Below are the code and all the weights of a small trained network. Each question names an input and a class and asks about switching units off, where a switched-off unit gives its printed mean instead of its output.

import numpy as np


def w(rows, s, z=0):
    codes = np.array(rows[::2]) - 128.0
    scale = np.full(codes.shape[1], s)
    scale[-1] = z or s
    return codes * scale


def f(y):
    return y / 2 * (1 + np.tanh(0.7978845608 * (y + 0.044715 * y**3)))


def log_softmax(a):
    a = a - a.max(-1, keepdims=True)
    return a - np.log(np.exp(a).sum(-1, keepdims=True))


def net(x, mask):
    res = np.array(x, float).reshape(1, 4) / 4 @ E
    y = f(res @ A[0][:, :-1].T + A[0][:, -1])
    res = res + np.where(mask, y, B[0][:, -1]) @ B[0][:, :-1]
    return log_softmax(res[-1] @ U[:, :-1].T + U[:, -1])


A, B = {}, {}
E = w([
[176,75,81,134,73,140,84],'x0',
[254,209,194,98,176,88,108],'x1',
[187,72,152,147,145,140,193],'x2',
[117,84,97,192,201,100,13],'x3',
],0.0074)
A[0] = w([
[128,116,114,120,107,117,111,192],'n1',
[134,118,121,133,129,133,122,139],'n2',
[150,186,149,118,161,124,113,89],'n3',
[142,153,143,130,139,139,116,91],'n4',
[183,154,163,122,161,128,169,40],'n5',
[132,135,135,131,128,133,125,120],'n6',
[141,183,141,126,138,118,120,82],'n7',
[110,131,133,136,130,136,159,52],'n8',
[224,182,145,105,69,130,201,146],'n9',
[170,247,168,122,182,114,98,122],'n10',
[131,134,112,114,81,132,111,113],'n11',
[123,179,138,121,94,124,205,183],'n12',
[168,66,118,131,126,136,102,112],'n13',
[172,71,106,137,112,126,96,181],'n14',
[115,136,124,131,130,113,89,88],'n15',
[113,150,123,128,163,113,35,111],'n16',
[103,117,131,123,132,126,187,87],'n17',
[120,139,133,114,119,113,169,97],'n18',
[131,106,132,132,142,138,114,103],'n19',
[120,187,144,106,99,136,216,199],'n20',
[137,137,123,128,111,107,137,75],'n21',
[63,186,99,110,58,132,56,153],'n22',
[101,113,111,133,115,140,123,15],'n23',
[92,164,140,121,137,134,175,119],'n24',
[149,143,149,128,136,131,131,100],'n25',
[133,163,133,126,127,128,116,95],'n26',
[2,89,117,137,143,128,130,253],'n27',
],0.018,0.0023)
B[0] = w([
[122,121,166,143,106,131,81,148],'n1',
[133,117,134,114,113,125,118,135],'n2',
[193,135,89,116,167,112,110,187],'n3',
[154,141,83,145,150,129,142,145],'n4',
[32,135,100,84,89,102,143,188],'n5',
[127,130,123,128,132,129,135,129],'n6',
[165,167,85,116,144,124,124,166],'n7',
[167,126,91,168,148,145,170,135],'n8',
[109,186,144,135,198,244,54,231],'n9',
[234,145,152,83,192,54,25,255],'n10',
[146,82,113,155,106,145,107,144],'n11',
[153,130,173,140,75,127,193,196],'n12',
[153,131,95,118,50,116,127,178],'n13',
[131,122,151,131,39,111,85,192],'n14',
[126,144,96,158,123,171,150,155],'n15',
[114,84,157,156,111,225,142,220],'n16',
[143,59,175,104,157,171,162,155],'n17',
[158,126,100,153,109,142,186,148],'n18',
[160,95,99,112,110,135,138,140],'n19',
[148,134,204,145,60,115,197,211],'n20',
[158,155,64,170,131,149,148,127],'n21',
[59,163,74,110,5,94,70,208],'n22',
[148,132,48,166,160,139,144,150],'n23',
[143,101,122,164,100,121,195,161],'n24',
[126,137,89,145,140,125,146,147],'n25',
[140,158,93,114,139,144,145,142],'n26',
[38,44,116,152,210,112,91,243],'n27',
],0.03,0.013)
U = w([
[128,71,117,136,237,126,102,146],'0',
[143,137,32,175,163,147,176,6],'1',
[33,69,65,151,105,135,83,152],'2',
[71,91,170,180,131,152,220,37],'3',
[172,143,163,120,74,185,125,217],'4',
[143,90,109,103,76,2,135,182],'5',
[136,168,102,67,211,111,74,104],'6',
[42,156,68,69,142,93,150,117],'7',
],0.0074,0.0019)

Each question gives the input, the list of numbers given to net, and the class t.
The units are the neurons (one row each of A and B). Each row of codes is followed by its name. A weight is (code - 128) times the scale printed after its matrix; where a second scale follows, it is the last column's (A, B and U).
mask holds one flag per neuron, in row order. A switched-off neuron (its flag False) gives its mean, the last column of its row in B, instead of its output. The means were averaged over made-up inputs and are rounded, as every weight is.
A unit's drop is (log p(t) with every unit on - log p(t) with that unit switched off) / (log p(t) with every unit on - log p(t) with every unit switched off).
The circuit of an input: a set's keep is (log p(t) with only the set's units on - log p(t) with every unit switched off) / (log p(t) with every unit on - log p(t) with every unit switched off). Starting from the 12 units with the biggest drops (on a tie, the unit counted first), units are removed one at a time, each time the one whose removal leaves the highest keep (on an exact tie, the one counted first), for as long as the keep stays at least 0.8.
circuit, biggest first: the units of the circuit, biggest drop first
most important unit: the unit with the biggest drop
k most important neurons: the k neurons with the biggest drops, biggest first
drop when u is switched off: that unit's drop, to one decimal
input [3,8,2,7], class 6: most important unit	n10
input [-7,-6,4,2], class 0: 2 most important neurons	(n22, n27)
input [-1,3,-3,4], class 6: 2 most important neurons	(n27, n10)
input [7,4,-4,-2], class 6: 2 most important neurons	(n20, n12)
input [3,5,-3,-6], class 6: 4 most important neurons	(n9, n10, n16, n14)
input [8,7,6,2], class 6: 4 most important neurons	(n9, n20, n16, n12)
input [-2,0,7,4], class 5: 3 most important neurons	(n9, n27, n16)
input [2,8,3,8], class 6: 3 most important neurons	(n10, n20, n22)
input [-6,-3,6,5], class 0: 2 most important neurons	(n22, n5)
input [-4,-8,3,-1], class 3: 2 most important neurons	(n10, n9)
input [7,-7,8,-6], class 3: 4 most important neurons	(n10, n22, n17, n3)
input [-6,4,-4,-3], class 6: 2 most important neurons	(n10, n9)
input [1,1,7,5], class 5: 3 most important neurons	(n9, n27, n16)
input [-3,-4,8,2], class 0: 3 most important neurons	(n22, n5, n20)
input [7,7,2,-5], class 6: circuit, biggest first	(n9)
input [-8,-8,5,6], class 0: drop when n22 is switched off	0.9
input [-3,7,1,-4], class 6: drop when n9 is switched off	0.4
input [4,4,1,7], class 4: drop when n27 is switched off	0.2
